Here is a tiny trained network, its code and every weight. The questions are about switching its units off for an input and a class, where a switched-off unit gives its printed mean instead of its output.

import numpy as np


def w(rows, s, z=0):
    codes = np.array(rows[::2]) - 128.0
    scale = np.full(codes.shape[1], s)
    scale[-1] = z or s
    return codes * scale


def f(y):
    return y / 2 * (1 + np.tanh(0.7978845608 * (y + 0.044715 * y**3)))


def log_softmax(a):
    a = a - a.max(-1, keepdims=True)
    return a - np.log(np.exp(a).sum(-1, keepdims=True))


def net(x, mask):
    res = np.array(x, float).reshape(1, 2) / 4 @ E
    y = f(res @ A[0][:, :-1].T + A[0][:, -1])
    res = res + np.where(mask, y, B[0][:, -1]) @ B[0][:, :-1]
    return log_softmax(res[-1] @ U[:, :-1].T + U[:, -1])


A, B = {}, {}
E = w([
[177,103,49,209,53,105,254,104,120,178,202,174],'x0',
[225,33,190,141,31,112,194,101,139,13,121,85],'x1',
],0.0075)
A[0] = w([
[251,117,173,170,103,124,222,62,177,57,117,68,220],'N1',
[103,145,199,91,136,217,41,77,219,65,134,68,26],'N2',
[109,87,230,32,104,139,76,99,206,22,27,37,246],'N3',
[130,80,66,192,133,71,183,66,116,144,170,208,107],'N4',
[223,83,69,167,118,78,223,135,120,163,228,110,95],'N5',
[161,91,129,87,70,192,152,119,253,4,77,29,74],'N6',
[141,81,167,68,43,132,152,87,111,24,94,79,40],'N7',
[57,206,27,94,161,118,63,189,93,190,147,190,255],'N8',
[78,241,93,120,194,123,121,188,124,197,201,144,17],'N9',
[114,177,199,29,178,146,72,166,192,110,115,14,11],'N10',
],0.0063,0.0055)
B[0] = w([
[173,67,138,70,119,140,131,153,169,172,146,161,238],'N1',
[83,212,56,142,34,42,111,113,78,49,136,65,160],'N2',
[77,75,88,130,90,158,50,107,176,88,175,169,250],'N3',
[57,138,73,159,54,74,87,76,125,90,131,132,169],'N4',
[47,114,47,167,58,95,70,91,132,88,150,84,189],'N5',
[159,84,120,76,65,74,159,189,58,185,112,101,189],'N6',
[122,120,75,79,66,94,198,209,57,201,77,75,178],'N7',
[133,44,95,90,108,154,90,161,151,157,113,186,230],'N8',
[146,99,156,72,81,53,198,197,86,192,77,48,168],'N9',
[88,183,55,134,100,2,149,99,61,117,76,76,170],'N10',
],0.011,0.012)
U = w([
[154,97,140,74,102,54,193,211,64,216,104,92,64],'0',
[35,213,50,200,77,50,74,28,101,36,143,85,34],'1',
[133,71,149,159,139,194,58,79,200,107,195,194,246],'2',
[244,221,254,208,196,174,221,45,153,38,107,133,1],'3',
[211,232,232,217,185,179,212,33,165,152,163,140,1],'4',
],0.0091,0.0056)

Each question gives the input, the list of numbers given to net, and the class t.
The units are the neurons (one row each of A and B). Each row of codes is followed by its name. A weight is (code - 128) times the scale printed after its matrix; where a second scale follows, it is the last column's (A, B and U).
mask holds one flag per neuron, in row order. A switched-off neuron (its flag False) gives its mean, the last column of its row in B, instead of its output. The means were averaged over made-up inputs and are rounded, as every weight is.
A unit's drop is (log p(t) with every unit on - log p(t) with that unit switched off) / (log p(t) with every unit on - log p(t) with every unit switched off).
The circuit of an input: a set's keep is (log p(t) with only the set's units on - log p(t) with every unit switched off) / (log p(t) with every unit on - log p(t) with every unit switched off). Starting from all 10 units, units are removed one at a time, each time the one whose removal leaves the highest keep (on an exact tie, the one counted first), for as long as the keep stays at least 0.8.
units of the circuit, in order: the units of the circuit, biggest drop first
k most important neurons: the k neurons with the biggest drops, biggest first
drop of u: that unit's drop, to one decimal
input [1,2], class 2: units of the circuit, in order : N9; N10
input [-5,4], class 1: units of the circuit, in order : N2
input [-8,6], class 1: 2 most important neurons : N3; N2
input [1,-2], class 2: 4 most important neurons : N7; N6; N10; N9
input [4,3], class 1: 3 most important neurons : N5; N8; N4
input [1,-1], class 2: 2 most important neurons : N7; N6
input [-1,-2], class 2: 2 most important neurons : N7; N6
input [-2,3], class 2: 3 most important neurons : N3; N9; N10
input [6,-5], class 1: 2 most important neurons : N4; N1
input [-4,2], class 1: 3 most important neurons : N8; N1; N2
input [2,1], class 2: drop of N10 : 0.2
input [-6,-2], class 1: drop of N10 : 0.1
input [-3,-2], class 2: drop of N5 : 0.2
